Below are the code and all the weights of a small trained network. Each question names an input and a class and asks about switching units off, where a switched-off unit gives its printed mean instead of its output.

import numpy as np


def w(rows, s, z=0):
    codes = np.array(rows[::2]) - 128.0
    scale = np.full(codes.shape[1], s)
    scale[-1] = z or s
    return codes * scale


def norm(h):
    return h / np.sqrt((h * h).mean(-1, keepdims=True) + 1e-5)


def f(y):
    return y / 2 * (1 + np.tanh(0.7978845608 * (y + 0.044715 * y**3)))


def log_softmax(a):
    a = a - a.max(-1, keepdims=True)
    return a - np.log(np.exp(a).sum(-1, keepdims=True))


def net(x, mask):
    res = np.array(x, float).reshape(1, 5) / 4 @ E
    u = 0
    for l in range(3):
        y = f(norm(res) @ A[l][:, :-1].T + A[l][:, -1])
        res = res + np.where(mask[u : u + 6], y, B[l][:, -1]) @ B[l][:, :-1]
        u += 6
    return log_softmax(norm(res)[-1] @ U[:, :-1].T + U[:, -1])


A, B = {}, {}
E = w([
[129,136,141,113,132,130,118,122],'x0',
[50,156,110,182,91,94,156,3],'x1',
[94,113,32,80,202,143,150,124],'x2',
[67,87,164,171,205,86,114,168],'x3',
[119,29,173,54,103,105,193,119],'x4',
],0.005)
A[0] = w([
[120,183,182,117,140,101,187,111,53],'0.n0',
[162,172,145,166,137,96,65,90,137],'0.n1',
[155,193,91,84,41,143,163,124,4],'0.n2',
[176,91,226,193,46,113,71,85,69],'0.n3',
[253,168,74,70,60,121,130,68,44],'0.n4',
[13,165,134,187,114,127,199,53,90],'0.n5',
],0.0044,0.0039)
B[0] = w([
[3,77,107,150,69,96,155,161,91],'0.n0',
[94,167,84,140,134,111,120,158,190],'0.n1',
[14,144,225,147,169,238,211,104,120],'0.n2',
[102,192,111,77,167,72,197,149,195],'0.n3',
[86,109,171,208,212,237,232,180,188],'0.n4',
[217,101,163,108,166,179,96,132,250],'0.n5',
],0.0062,0.0023)
A[1] = w([
[45,136,141,161,101,111,125,3,84],'1.n0',
[117,32,160,31,40,104,196,124,2],'1.n1',
[59,87,187,182,212,79,92,160,73],'1.n2',
[152,153,221,162,63,91,128,159,100],'1.n3',
[112,99,36,76,211,138,155,97,77],'1.n4',
[115,149,216,188,53,113,136,159,99],'1.n5',
],0.0066,0.0033)
B[1] = w([
[254,49,78,97,147,132,125,181,241],'1.n0',
[31,97,153,180,75,108,59,95,251],'1.n1',
[144,134,181,108,86,252,196,56,231],'1.n2',
[149,170,57,88,203,76,194,130,209],'1.n3',
[117,200,141,69,137,52,188,112,230],'1.n4',
[92,164,82,47,171,125,161,110,201],'1.n5',
],0.0079,0.003)
A[2] = w([
[113,202,77,177,112,166,71,144,78],'2.n0',
[131,24,112,125,132,114,120,89,251],'2.n1',
[117,126,135,131,78,233,203,106,132],'2.n2',
[255,50,137,113,179,112,73,169,96],'2.n3',
[119,112,120,141,136,227,203,127,97],'2.n4',
[135,203,99,155,156,143,26,134,108],'2.n5',
],0.0072,0.0033)
B[2] = w([
[12,64,203,168,137,87,75,129,193],'2.n0',
[142,184,119,211,129,134,49,197,251],'2.n1',
[115,135,252,112,209,235,89,124,245],'2.n2',
[186,122,2,219,48,170,173,51,238],'2.n3',
[174,138,212,164,172,168,144,93,225],'2.n4',
[89,45,195,98,57,79,109,123,222],'2.n5',
],0.0065,0.0036)
U = w([
[128,145,254,118,198,244,141,106,251],'0',
[6,72,176,154,70,60,8,153,212],'1',
[118,207,93,25,169,30,216,136,42],'2',
[235,108,52,183,94,158,118,129,13],'3',
],0.0098,0.00027)

Each question gives the input, the list of numbers given to net, and the class t.
The units are the neurons (one row each of A and B). Each row of codes is followed by its name. A weight is (code - 128) times the scale printed after its matrix; where a second scale follows, it is the last column's (A, B and U).
mask holds one flag per neuron, layer by layer. A switched-off neuron (its flag False) gives its mean, the last column of its row in B, instead of its output. The means were averaged over made-up inputs and are rounded, as every weight is.
A unit's drop is (log p(t) with every unit on - log p(t) with that unit switched off) / (log p(t) with every unit on - log p(t) with every unit switched off).
The circuit of an input: a set's keep is (log p(t) with only the set's units on - log p(t) with every unit switched off) / (log p(t) with every unit on - log p(t) with every unit switched off). Starting from the 12 units with the biggest drops (on a tie, the unit counted first), units are removed one at a time, each time the one whose removal leaves the highest keep (on an exact tie, the one counted first), for as long as the keep stays at least 0.8.
units of the circuit, in order: the units of the circuit, biggest drop first
unit that matters most: the unit with the biggest drop
k most important neurons: the k neurons with the biggest drops, biggest first
top k neurons in layer l: the k neurons of layer l with the biggest drops, biggest first
input [0,6,3,-3,6], class 1: units of the circuit, in order : 1.n1
input [8,-6,-5,4,-3], class 3: top 2 neurons in layer 0 : 0.n2, 0.n4
input [-4,3,-8,-6,7], class 2: 3 most important neurons : 1.n3, 1.n5, 1.n2
input [-7,-7,4,-7,-5], class 0: units of the circuit, in order : 0.n4, 1.n0
input [-5,4,2,-7,8], class 1: 3 most important neurons : 1.n1, 1.n2, 2.n1
input [-1,2,-7,6,0], class 2: 2 most important neurons : 1.n3, 1.n5
input [1,-8,-8,3,-7], class 2: top 3 neurons in layer 2 : 2.n1, 2.n2, 2.n4
input [4,-1,-8,-2,-8], class 1: top 2 neurons in layer 2 : 2.n0, 2.n5
input [3,-8,-1,-4,4], class 3: 2 most important neurons : 1.n2, 2.n3
input [-6,0,6,-6,-5], class 0: 2 most important neurons : 0.n4, 1.n3
input [-7,-7,4,2,-7], class 1: 2 most important neurons : 1.n0, 2.n5
input [3,-1,6,-6,-6], class 0: 2 most important neurons : 0.n4, 1.n1
input [-6,-5,-3,-4,-5], class 1: 4 most important neurons : 1.n0, 1.n2, 2.n0, 0.n5
input [-8,6,2,-3,3], class 3: units of the circuit, in order : 1.n0
input [-3,-8,-8,3,2], class 2: 4 most important neurons : 1.n3, 1.n5, 0.n5, 1.n0
input [7,-8,-7,-2,-2], class 3: 2 most important neurons : 2.n3, 1.n4
input [-2,-7,7,-2,-6], class 2: top 3 neurons in layer 1 : 1.n4, 1.n1, 1.n0
input [3,7,6,4,1], class 3: top 3 neurons in layer 0 : 0.n3, 0.n4, 0.n1
input [-3,5,-4,-1,-6], class 1: top 2 neurons in layer 2 : 2.n0, 2.n5
input [-5,-3,7,3,2], class 2: unit that matters most : 1.n4
